Below are the code and all the weights of a small trained network. Each question names an input and a class and asks about switching units off, where a switched-off unit gives its printed mean instead of its output.

import numpy as np


def w(rows, s, z=0):
    codes = np.array(rows[::2]) - 128.0
    scale = np.full(codes.shape[1], s)
    scale[-1] = z or s
    return codes * scale


def f(y):
    return np.maximum(y, 0)


def log_softmax(a):
    a = a - a.max(-1, keepdims=True)
    return a - np.log(np.exp(a).sum(-1, keepdims=True))


def net(x, mask):
    res = np.array(x, float).reshape(1, 8) / 4 @ E
    y = f(res @ A[0][:, :-1].T + A[0][:, -1])
    res = res + np.where(mask, y, B[0][:, -1]) @ B[0][:, :-1]
    return log_softmax(res[-1] @ U[:, :-1].T + U[:, -1])


A, B = {}, {}
E = w([
[139,45,168,95,19,143,89,78,56,180],'x0',
[81,200,214,119,161,140,246,34,102,196],'x1',
[126,130,126,129,126,124,129,127,124,124],'x2',
[68,36,105,238,134,45,148,95,140,167],'x3',
[33,188,104,118,15,139,154,224,177,210],'x4',
[130,188,130,82,178,31,17,129,111,234],'x5',
[194,133,3,61,91,79,203,68,159,155],'x6',
[127,128,129,128,128,123,128,130,130,126],'x7',
],0.0069)
A[0] = w([
[56,49,118,218,121,33,144,91,125,166,82],'neuron 0',
[178,134,53,80,118,78,182,83,124,149,51],'neuron 1',
[80,130,198,161,168,146,74,152,112,122,50],'neuron 2',
[130,113,95,125,114,153,107,99,132,132,52],'neuron 3',
[53,150,113,143,47,123,150,195,173,181,30],'neuron 4',
[204,102,151,142,195,116,111,76,91,87,41],'neuron 5',
[82,121,197,169,164,173,108,154,92,124,56],'neuron 6',
[159,87,164,113,45,146,100,98,64,166,88],'neuron 7',
[143,78,159,101,56,149,104,106,52,158,91],'neuron 8',
[150,73,171,103,58,123,106,85,82,146,75],'neuron 9',
[125,105,127,167,91,183,208,138,127,55,48],'neuron 10',
[38,171,117,131,23,130,143,208,176,167,45],'neuron 11',
[101,104,132,130,109,169,181,124,137,79,13],'neuron 12',
[72,118,219,176,164,176,81,162,89,103,66],'neuron 13',
[122,186,120,90,178,41,25,140,106,199,66],'neuron 14',
[149,72,149,108,53,129,106,92,51,177,42],'neuron 15',
[164,122,54,85,107,107,172,80,148,136,69],'neuron 16',
[136,204,100,159,229,114,155,176,185,96,57],'neuron 17',
[175,82,81,126,93,125,51,215,139,93,46],'neuron 18',
[147,78,73,124,103,144,72,191,153,73,88],'neuron 19',
[153,83,136,124,179,106,129,98,117,99,36],'neuron 20',
[95,87,104,174,169,82,159,140,166,152,76],'neuron 21',
[177,103,76,126,103,123,42,189,134,91,80],'neuron 22',
[168,93,146,124,172,108,110,64,111,78,46],'neuron 23',
[135,203,95,148,231,119,162,183,181,93,69],'neuron 24',
[154,180,145,49,129,192,127,137,112,111,47],'neuron 25',
[116,159,165,126,151,171,175,77,113,169,13],'neuron 26',
[98,186,179,88,135,164,193,73,103,153,51],'neuron 27',
[180,124,2,79,103,92,192,59,140,159,80],'neuron 28',
[164,99,144,149,184,121,116,89,117,91,64],'neuron 29',
[109,125,190,167,131,140,101,171,108,120,3],'neuron 30',
[165,85,131,153,179,122,119,77,111,104,20],'neuron 31',
[192,100,148,144,197,119,111,66,92,82,35],'neuron 32',
[126,95,110,175,93,213,190,131,143,56,50],'neuron 33',
[123,187,129,97,179,34,39,129,105,205,89],'neuron 34',
[105,131,91,210,178,91,155,133,155,128,100],'neuron 35',
[138,167,147,112,115,143,142,130,129,99,54],'neuron 36',
[208,228,157,6,127,214,105,177,108,91,49],'neuron 37',
[86,170,214,117,144,124,207,53,103,170,47],'neuron 38',
],0.0083,0.0042)
B[0] = w([
[136,75,28,203,58,167,45,34,3,86,232],'neuron 0',
[171,207,201,164,53,117,75,228,149,90,211],'neuron 1',
[179,187,177,157,51,106,101,189,173,100,194],'neuron 2',
[109,145,142,142,136,126,141,138,150,100,138],'neuron 3',
[155,202,61,52,189,219,105,189,43,186,222],'neuron 4',
[128,175,73,66,180,181,117,206,78,201,206],'neuron 5',
[164,173,179,176,73,108,74,181,167,107,193],'neuron 6',
[41,98,109,66,161,123,113,117,231,54,206],'neuron 7',
[33,123,127,79,156,140,129,109,231,55,205],'neuron 8',
[73,107,101,84,139,128,110,108,217,91,198],'neuron 9',
[200,37,195,92,108,144,215,116,108,145,210],'neuron 10',
[143,188,55,31,211,218,110,195,57,214,247],'neuron 11',
[190,69,175,100,108,124,178,133,95,150,169],'neuron 12',
[189,227,193,156,46,97,63,212,170,81,223],'neuron 13',
[214,1,219,88,102,155,236,111,104,135,246],'neuron 14',
[69,98,120,85,152,128,110,96,206,67,202],'neuron 15',
[171,199,204,167,53,104,68,199,165,98,202],'neuron 16',
[29,81,131,50,129,137,105,94,250,60,216],'neuron 17',
[105,192,111,198,216,26,210,100,154,199,236],'neuron 18',
[94,156,148,196,217,37,208,91,146,194,227],'neuron 19',
[133,165,104,96,149,165,124,141,96,162,169],'neuron 20',
[110,106,93,142,100,132,77,70,94,95,181],'neuron 21',
[96,167,130,200,203,41,206,88,142,216,234],'neuron 22',
[118,196,74,74,157,184,140,181,84,189,192],'neuron 23',
[24,77,135,48,134,129,98,94,226,45,222],'neuron 24',
[115,75,72,196,99,128,76,53,68,121,190],'neuron 25',
[109,161,111,179,184,64,177,111,150,181,182],'neuron 26',
[98,150,105,194,211,36,187,109,120,186,213],'neuron 27',
[168,224,212,183,42,110,53,218,166,78,249],'neuron 28',
[136,174,103,75,159,177,111,172,99,171,183],'neuron 29',
[174,211,158,142,81,102,91,172,145,109,168],'neuron 30',
[143,171,81,77,157,175,135,154,81,173,178],'neuron 31',
[126,185,76,71,179,191,124,192,88,194,206],'neuron 32',
[214,25,219,80,110,138,227,100,109,148,218],'neuron 33',
[212,14,220,97,93,162,241,92,104,116,249],'neuron 34',
[83,68,86,129,86,149,83,68,143,83,192],'neuron 35',
[116,97,99,141,120,102,120,105,100,129,149],'neuron 36',
[117,47,23,244,57,159,38,7,10,75,254],'neuron 37',
[99,158,100,213,220,25,173,103,163,197,235],'neuron 38',
],0.0058,0.0081)
U = w([
[138,196,73,32,188,205,127,183,74,197,81],'0',
[98,164,129,217,209,2,207,96,152,189,85],'1',
[180,205,208,168,53,97,77,197,167,93,104],'2',
[210,24,212,73,115,150,234,101,107,137,130],'3',
[7,98,118,33,153,134,109,93,229,57,122],'4',
[121,82,51,214,88,147,64,44,40,109,251],'5',
],0.0084,0.0025)

Each question gives the input, the list of numbers given to net, and the class t.
The units are the neurons (one row each of A and B). Each row of codes is followed by its name. A weight is (code - 128) times the scale printed after its matrix; where a second scale follows, it is the last column's (A, B and U).
mask holds one flag per neuron, in row order. A switched-off neuron (its flag False) gives its mean, the last column of its row in B, instead of its output. The means were averaged over made-up inputs and are rounded, as every weight is.
A unit's drop is (log p(t) with every unit on - log p(t) with that unit switched off) / (log p(t) with every unit on - log p(t) with every unit switched off).
The circuit of an input: a set's keep is (log p(t) with only the set's units on - log p(t) with every unit switched off) / (log p(t) with every unit on - log p(t) with every unit switched off). Starting from the 12 units with the biggest drops (on a tie, the unit counted first), units are removed one at a time, each time the one whose removal leaves the highest keep (on an exact tie, the one counted first), for as long as the keep stays at least 0.8.
units of the circuit, in order: the units of the circuit, biggest drop first
top k neurons: the k neurons with the biggest drops, biggest first
drop of u: that unit's drop, to one decimal
input [5,3,-6,5,1,-7,8,4], class 2: top 3 neurons => neuron 28; neuron 16; neuron 1
input [-7,6,-4,-8,2,-5,-3,-4], class 5: units of the circuit, in order => neuron 37
input [6,6,-6,-7,-6,3,-5,-3], class 5: top 2 neurons => neuron 37; neuron 25
input [-5,4,-6,2,0,-4,3,0], class 4: units of the circuit, in order => neuron 24; neuron 17
input [-5,5,1,1,-1,7,4,8], class 3: top 2 neurons => neuron 34; neuron 14
input [1,-7,8,7,8,8,8,8], class 0: top 4 neurons => neuron 11; neuron 4; neuron 13; neuron 37
input [-4,-8,-4,2,-6,3,0,-5], class 1: top 3 neurons => neuron 22; neuron 18; neuron 19
input [3,-5,0,2,8,-6,-2,6], class 0: top 2 neurons => neuron 11; neuron 4
input [-8,-3,-5,7,7,5,5,-1], class 4: top 3 neurons => neuron 17; neuron 24; neuron 35
input [-6,-7,1,-5,6,-4,-7,-3], class 1: top 4 neurons => neuron 19; neuron 18; neuron 22; neuron 28
input [7,8,0,-3,-7,-3,-8,3], class 1: top 3 neurons => neuron 38; neuron 27; neuron 26
input [6,-4,4,7,7,6,3,-4], class 0: top 3 neurons => neuron 11; neuron 4; neuron 37
input [0,-4,3,-5,6,-3,8,-6], class 2: top 3 neurons => neuron 28; neuron 16; neuron 1
input [-7,1,-6,4,-2,-4,-5,-6], class 4: units of the circuit, in order => neuron 17
input [8,-8,-4,4,7,4,2,7], class 1: top 2 neurons => neuron 18; neuron 22
input [7,-8,3,-1,1,-8,6,-6], class 1: units of the circuit, in order => neuron 18; neuron 19
input [6,-7,2,-1,5,-7,8,6], class 2: top 4 neurons => neuron 28; neuron 16; neuron 1; neuron 38
input [-4,0,0,-8,-2,-3,-7,0], class 5: top 3 neurons => neuron 37; neuron 25; neuron 28
input [-6,-3,3,-5,-5,-4,1,-4], class 4: top 3 neurons => neuron 24; neuron 17; neuron 11
input [0,1,-6,4,-5,0,-7,-5], class 2: units of the circuit, in order => neuron 13
input [-3,1,-6,8,6,0,6,2], class 5: drop of neuron 0 => 0.7
input [5,-8,-4,-8,-6,6,-6,-7], class 1: drop of neuron 22 => 0.7
input [-2,6,8,8,3,1,0,0], class 5: drop of neuron 0 => 0.7
input [5,-3,-4,-2,-2,-2,4,8], class 4: drop of neuron 7 => 0.2
